Below is a small trained network, with its code and all its weights. Each question gives an input and a class and asks what happens when units are switched off, that is, made to give their printed mean instead of their output.

import numpy as np


def w(rows, s, z=0):
    codes = np.array(rows[::2]) - 128.0
    scale = np.full(codes.shape[1], s)
    scale[-1] = z or s
    return codes * scale


def norm(h):
    return h / np.sqrt((h * h).mean(-1, keepdims=True) + 1e-5)


def f(y):
    return np.maximum(y, 0)


def log_softmax(a):
    a = a - a.max(-1, keepdims=True)
    return a - np.log(np.exp(a).sum(-1, keepdims=True))


def net(x, mask):
    res = np.array(x, float).reshape(1, 4) / 4 @ E
    u = 0
    for l in range(3):
        y = f(norm(res) @ A[l][:, :-1].T + A[l][:, -1])
        res = res + np.where(mask[u : u + 8], y, B[l][:, -1]) @ B[l][:, :-1]
        u += 8
    return log_softmax(norm(res)[-1] @ U[:, :-1].T + U[:, -1])


A, B = {}, {}
E = w([
[100,119,152,150,116,81,251,161,228,162],'x0',
[84,168,139,103,121,130,48,213,214,59],'x1',
[131,83,143,191,127,129,78,22,204,98],'x2',
[3,126,92,182,117,151,177,122,71,49],'x3',
],0.0044)
A[0] = w([
[191,121,111,136,161,96,46,155,29,79,3],'L0N0',
[155,57,83,174,77,162,170,35,92,252,22],'L0N1',
[187,145,229,122,229,98,76,98,199,208,66],'L0N2',
[161,222,62,14,113,104,212,245,54,111,6],'L0N3',
[46,82,162,192,189,189,124,70,150,64,90],'L0N4',
[126,108,199,173,110,68,247,205,223,147,91],'L0N5',
[178,116,152,143,100,195,18,135,64,74,144],'L0N6',
[50,176,173,171,228,60,198,152,67,58,87],'L0N7',
],0.0035,0.0043)
B[0] = w([
[70,141,108,63,134,141,130,64,139,127,156],'L0N0',
[132,242,136,136,210,40,105,204,115,26,198],'L0N1',
[133,127,13,150,34,134,142,179,82,118,203],'L0N2',
[77,38,182,206,153,133,58,164,107,255,201],'L0N3',
[190,130,81,114,67,126,104,182,115,198,219],'L0N4',
[78,183,101,37,161,168,117,19,134,146,229],'L0N5',
[67,176,113,81,139,104,183,77,171,177,253],'L0N6',
[196,115,65,126,40,109,100,147,119,161,199],'L0N7',
],0.0049,0.0032)
A[1] = w([
[44,70,87,198,96,163,166,151,90,22,5],'L1N0',
[132,77,160,224,123,130,100,38,172,81,65],'L1N1',
[254,110,156,75,146,105,111,171,165,156,19],'L1N2',
[82,140,183,110,129,145,58,228,218,49,63],'L1N3',
[163,88,129,157,154,123,197,104,53,149,56],'L1N4',
[158,85,124,173,134,122,80,64,201,87,65],'L1N5',
[227,87,146,91,134,136,105,137,183,130,52],'L1N6',
[199,84,178,163,185,115,202,86,64,120,4],'L1N7',
],0.006,0.0038)
B[1] = w([
[249,199,116,119,24,170,99,82,158,254,226],'L1N0',
[101,148,165,103,166,145,127,244,71,216,214],'L1N1',
[108,144,59,207,32,174,112,83,112,150,193],'L1N2',
[244,192,118,218,210,46,177,76,48,86,252],'L1N3',
[178,186,117,176,167,94,68,166,180,82,208],'L1N4',
[103,112,148,135,173,150,133,220,41,222,213],'L1N5',
[76,188,108,159,67,160,188,113,82,153,176],'L1N6',
[184,229,130,169,183,66,105,152,138,45,176],'L1N7',
],0.0059,0.0036)
A[2] = w([
[144,147,95,158,159,82,149,137,96,100,97],'L2N0',
[85,106,195,149,111,106,214,133,254,128,24],'L2N1',
[68,120,116,51,154,136,139,92,143,149,62],'L2N2',
[146,143,85,121,138,98,71,112,141,162,204],'L2N3',
[86,54,135,171,140,98,77,131,130,147,70],'L2N4',
[125,87,206,127,139,145,134,216,84,173,27],'L2N5',
[124,118,150,88,150,207,47,91,85,71,7],'L2N6',
[157,79,90,138,22,138,108,137,136,150,81],'L2N7',
],0.0081,0.0018)
B[2] = w([
[148,68,192,117,147,116,89,119,164,71,224],'L2N0',
[138,90,30,55,175,136,81,58,77,189,152],'L2N1',
[141,75,180,122,117,106,114,103,138,50,154],'L2N2',
[69,85,161,147,110,118,182,144,123,71,253],'L2N3',
[107,60,168,110,128,135,131,139,110,41,136],'L2N4',
[62,70,96,189,183,188,78,211,121,127,181],'L2N5',
[155,106,29,61,178,80,240,92,241,255,157],'L2N6',
[95,144,193,133,52,153,129,94,162,66,197],'L2N7',
],0.0061,0.0066)
U = w([
[199,184,134,171,185,62,132,118,111,61,163],'0',
[126,179,113,155,6,172,135,105,124,157,163],'1',
[90,97,117,154,179,165,108,209,93,198,162],'2',
[116,115,74,24,163,117,154,52,152,169,143],'3',
[90,56,193,118,113,143,133,129,152,8,134],'4',
[175,111,157,85,127,181,96,137,184,112,2],'5',
[179,126,149,83,142,226,106,138,187,104,20],'6',
[178,123,153,84,137,213,110,135,176,112,32],'7',
],0.016,0.0065)

Each question gives the input, the list of numbers given to net, and the class t.
The units are the neurons (one row each of A and B). Each row of codes is followed by its name. A weight is (code - 128) times the scale printed after its matrix; where a second scale follows, it is the last column's (A, B and U).
mask holds one flag per neuron, layer by layer. A switched-off neuron (its flag False) gives its mean, the last column of its row in B, instead of its output. The means were averaged over made-up inputs and are rounded, as every weight is.
A unit's drop is (log p(t) with every unit on - log p(t) with that unit switched off) / (log p(t) with every unit on - log p(t) with every unit switched off).
The circuit of an input: a set's keep is (log p(t) with only the set's units on - log p(t) with every unit switched off) / (log p(t) with every unit on - log p(t) with every unit switched off). Starting from the 12 units with the biggest drops (on a tie, the unit counted first), units are removed one at a time, each time the one whose removal leaves the highest keep (on an exact tie, the one counted first), for as long as the keep stays at least 0.8.
circuit, biggest first: the units of the circuit, biggest drop first
k most important neurons: the k neurons with the biggest drops, biggest first
k most important neurons of layer l: the k neurons of layer l with the biggest drops, biggest first
input [7,-8,7,6], class 0: circuit, biggest first => [L1N7 L0N1]
input [1,7,-7,-8], class 1: circuit, biggest first => [L1N2]
input [-8,1,6,-8], class 1: circuit, biggest first => [L1N6 L1N2]
input [6,-5,8,-7], class 2: circuit, biggest first => [L1N5 L1N1]
input [8,5,-3,7], class 3: circuit, biggest first => [L0N5 L2N1]
input [4,7,3,7], class 0: 2 most important neurons => [L1N3 L0N2]
input [-7,-2,-1,6], class 3: 2 most important neurons => [L2N6 L0N2]
input [6,5,7,6], class 2: 2 most important neurons => [L1N1 L0N2]
input [8,-7,4,4], class 3: 3 most important neurons => [L2N1 L1N3 L0N5]
input [3,3,3,-2], class 4: 2 most important neurons => [L0N5 L0N2]
input [-5,6,2,-3], class 0: 2 most important neurons => [L1N3 L0N5]
input [7,-3,-6,8], class 1: 2 most important neurons => [L1N0 L0N7]
input [6,7,-7,-8], class 1: 2 most important neurons => [L1N2 L0N1]
input [3,5,7,2], class 2: circuit, biggest first => [L1N5]
input [6,-2,4,7], class 1: 2 most important neurons => [L1N0 L0N6]
input [6,-2,7,-5], class 2: 2 most important neurons of layer 0 => [L0N6 L0N4]
input [-1,-3,0,-3], class 4: 2 most important neurons of layer 1 => [L1N3 L1N0]
input [7,-7,4,3], class 0: 2 most important neurons of layer 0 => [L0N1 L0N6]
input [-5,-2,-4,-4], class 3: 4 most important neurons => [L0N0 L1N1 L1N5 L1N0]
input [1,-7,7,7], class 0: circuit, biggest first => [L0N1]
